Here is a tiny trained network, its code and every weight. The questions are about switching its units off for an input and a class, where a switched-off unit gives its printed mean instead of its output.

import numpy as np


def w(rows, s, z=0):
    codes = np.array(rows[::2]) - 128.0
    scale = np.full(codes.shape[1], s)
    scale[-1] = z or s
    return codes * scale


def norm(h):
    return h / np.sqrt((h * h).mean(-1, keepdims=True) + 1e-5)


def f(y):
    return y / 2 * (1 + np.tanh(0.7978845608 * (y + 0.044715 * y**3)))


def log_softmax(a):
    a = a - a.max(-1, keepdims=True)
    return a - np.log(np.exp(a).sum(-1, keepdims=True))


def net(x, mask):
    res = np.array(x, float).reshape(1, 4) / 4 @ E
    u = 0
    for l in range(2):
        y = f(norm(res) @ A[l][:, :-1].T + A[l][:, -1])
        res = res + np.where(mask[u : u + 8], y, B[l][:, -1]) @ B[l][:, :-1]
        u += 8
    return log_softmax(norm(res)[-1] @ U[:, :-1].T + U[:, -1])


A, B = {}, {}
E = w([
[171,147,144,188,188,73,76,81,70,63,1],'x0',
[140,62,173,64,40,130,24,143,81,48,138],'x1',
[137,189,206,46,130,2,166,60,59,126,208],'x2',
[111,80,129,223,122,187,101,54,218,139,172],'x3',
],0.0007)
A[0] = w([
[132,126,113,96,106,133,120,180,79,110,94,40],'L0N1',
[112,138,136,122,125,120,125,119,120,129,129,129],'L0N2',
[112,72,215,123,73,132,48,63,126,71,168,71],'L0N3',
[158,185,164,31,143,3,151,104,49,126,161,3],'L0N4',
[98,185,97,149,178,132,209,147,157,196,133,111],'L0N5',
[107,108,196,140,104,109,93,61,122,108,164,54],'L0N6',
[122,141,148,116,130,111,132,125,113,123,130,120],'L0N7',
[160,164,138,170,177,109,111,94,104,84,71,52],'L0N8',
],0.0025,0.0013)
B[0] = w([
[135,87,127,111,148,159,80,163,167,118,103,125],'L0N1',
[151,128,115,158,150,178,143,137,157,101,103,131],'L0N2',
[228,144,54,150,90,104,165,57,122,62,198,194],'L0N3',
[23,206,232,185,11,251,205,199,6,30,102,252],'L0N4',
[157,192,121,78,172,82,174,59,153,132,202,189],'L0N5',
[191,100,58,130,91,154,109,143,134,89,148,142],'L0N6',
[152,124,96,179,150,189,144,146,161,95,95,133],'L0N7',
[142,71,108,200,166,63,82,105,105,155,64,146],'L0N8',
],0.0017,0.0018)
A[1] = w([
[82,145,164,55,62,181,171,162,89,118,182,98],'L1N1',
[135,129,134,214,181,61,82,82,89,101,29,61],'L1N2',
[125,96,50,189,166,177,102,104,192,152,91,126],'L1N3',
[141,65,116,78,66,168,41,233,97,63,64,117],'L1N4',
[69,94,128,103,78,191,143,151,193,173,214,95],'L1N5',
[202,121,186,107,101,52,55,135,22,40,34,2],'L1N6',
[88,184,241,101,105,93,168,150,26,92,106,58],'L1N7',
[103,119,93,58,169,148,97,251,123,155,43,114],'L1N8',
],0.0024,0.0017)
B[1] = w([
[134,137,154,241,174,118,151,99,103,129,44,236],'L1N1',
[172,24,169,181,141,107,130,120,48,190,39,180],'L1N2',
[106,152,163,59,92,97,157,143,46,130,134,190],'L1N3',
[152,225,199,114,222,24,206,150,173,135,189,238],'L1N4',
[86,93,101,116,121,158,50,151,74,131,2,191],'L1N5',
[61,115,81,103,126,198,125,142,179,207,134,210],'L1N6',
[75,125,155,176,56,200,141,158,92,100,121,251],'L1N7',
[172,99,201,138,88,89,52,105,198,44,227,168],'L1N8',
],0.0021,0.0015)
U = w([
[24,69,52,59,83,237,43,164,170,187,81,38],'0',
[192,30,159,208,195,65,104,90,54,183,3,164],'1',
[182,145,216,55,188,42,67,235,240,59,192,144],'2',
[91,232,61,88,231,116,235,65,194,219,187,74],'3',
[41,231,227,190,48,202,222,164,7,39,121,255],'4',
[223,80,48,134,35,139,76,33,127,24,234,96],'5',
],0.0062,0.00097)

Each question gives the input, the list of numbers given to net, and the class t.
The units are the neurons (one row each of A and B). Each row of codes is followed by its name. A weight is (code - 128) times the scale printed after its matrix; where a second scale follows, it is the last column's (A, B and U).
mask holds one flag per neuron, layer by layer. A switched-off neuron (its flag False) gives its mean, the last column of its row in B, instead of its output. The means were averaged over made-up inputs and are rounded, as every weight is.
A unit's drop is (log p(t) with every unit on - log p(t) with that unit switched off) / (log p(t) with every unit on - log p(t) with every unit switched off).
The circuit of an input: a set's keep is (log p(t) with only the set's units on - log p(t) with every unit switched off) / (log p(t) with every unit on - log p(t) with every unit switched off). Starting from the 12 units with the biggest drops (on a tie, the unit counted first), units are removed one at a time, each time the one whose removal leaves the highest keep (on an exact tie, the one counted first), for as long as the keep stays at least 0.8.
circuit, biggest first: the units of the circuit, biggest drop first
top k neurons: the k neurons with the biggest drops, biggest first
k most important neurons of layer l: the k neurons of layer l with the biggest drops, biggest first
drop of u: that unit's drop, to one decimal
input [-4,-8,8,1], class 4: circuit, biggest first	(L0N4)
input [0,-2,-6,5], class 0: circuit, biggest first	(L0N4 L1N1 L1N3)
input [-5,-2,-3,4], class 0: top 2 neurons	(L1N5 L1N4)
input [-5,3,-5,0], class 2: top 2 neurons	(L1N4 L0N4)
input [5,-7,-2,-7], class 1: circuit, biggest first	(L1N2 L0N8)
input [6,1,8,8], class 5: circuit, biggest first	(L0N3 L0N6)
input [-5,-2,-4,-1], class 0: circuit, biggest first	(L1N5 L0N4)
input [-5,1,1,1], class 0: circuit, biggest first	(L1N5 L0N4)
input [6,-1,-1,-4], class 1: top 2 neurons	(L1N2 L0N8)
input [0,8,-6,6], class 5: top 2 neurons	(L0N3 L0N4)
input [-3,-6,-5,-2], class 3: 2 most important neurons of layer 0	(L0N5 L0N4)
input [-5,5,-1,-4], class 2: top 3 neurons	(L1N4 L0N4 L0N1)
input [7,8,-2,-4], class 2: top 2 neurons	(L1N4 L1N1)
input [-2,-4,-5,-3], class 3: top 2 neurons	(L0N5 L0N4)
input [0,-3,-5,7], class 0: top neuron	(L1N4)
input [6,1,6,6], class 5: 4 most important neurons of layer 1	(L1N1 L1N5 L1N4 L1N3)
input [4,-6,-4,-5], class 1: 2 most important neurons of layer 1	(L1N2 L1N4)
input [-2,2,6,6], class 5: top 2 neurons	(L0N3 L0N6)
input [-6,4,-2,3], class 0: 2 most important neurons of layer 1	(L1N5 L1N8)
input [5,-1,3,6], class 1: most important neuron of layer 0	(L0N8)
input [-7,2,1,6], class 0: 2 most important neurons of layer 1	(L1N5 L1N8)
input [2,2,-3,2], class 1: 3 most important neurons of layer 0	(L0N4 L0N8 L0N3)
input [-8,1,-1,-2], class 0: top 2 neurons	(L0N4 L1N5)
input [-4,4,-6,1], class 2: 2 most important neurons of layer 0	(L0N4 L0N5)
input [-4,-2,-1,-1], class 3: drop of L0N5	1.4
input [0,5,-4,-2], class 2: drop of L1N4	0.1
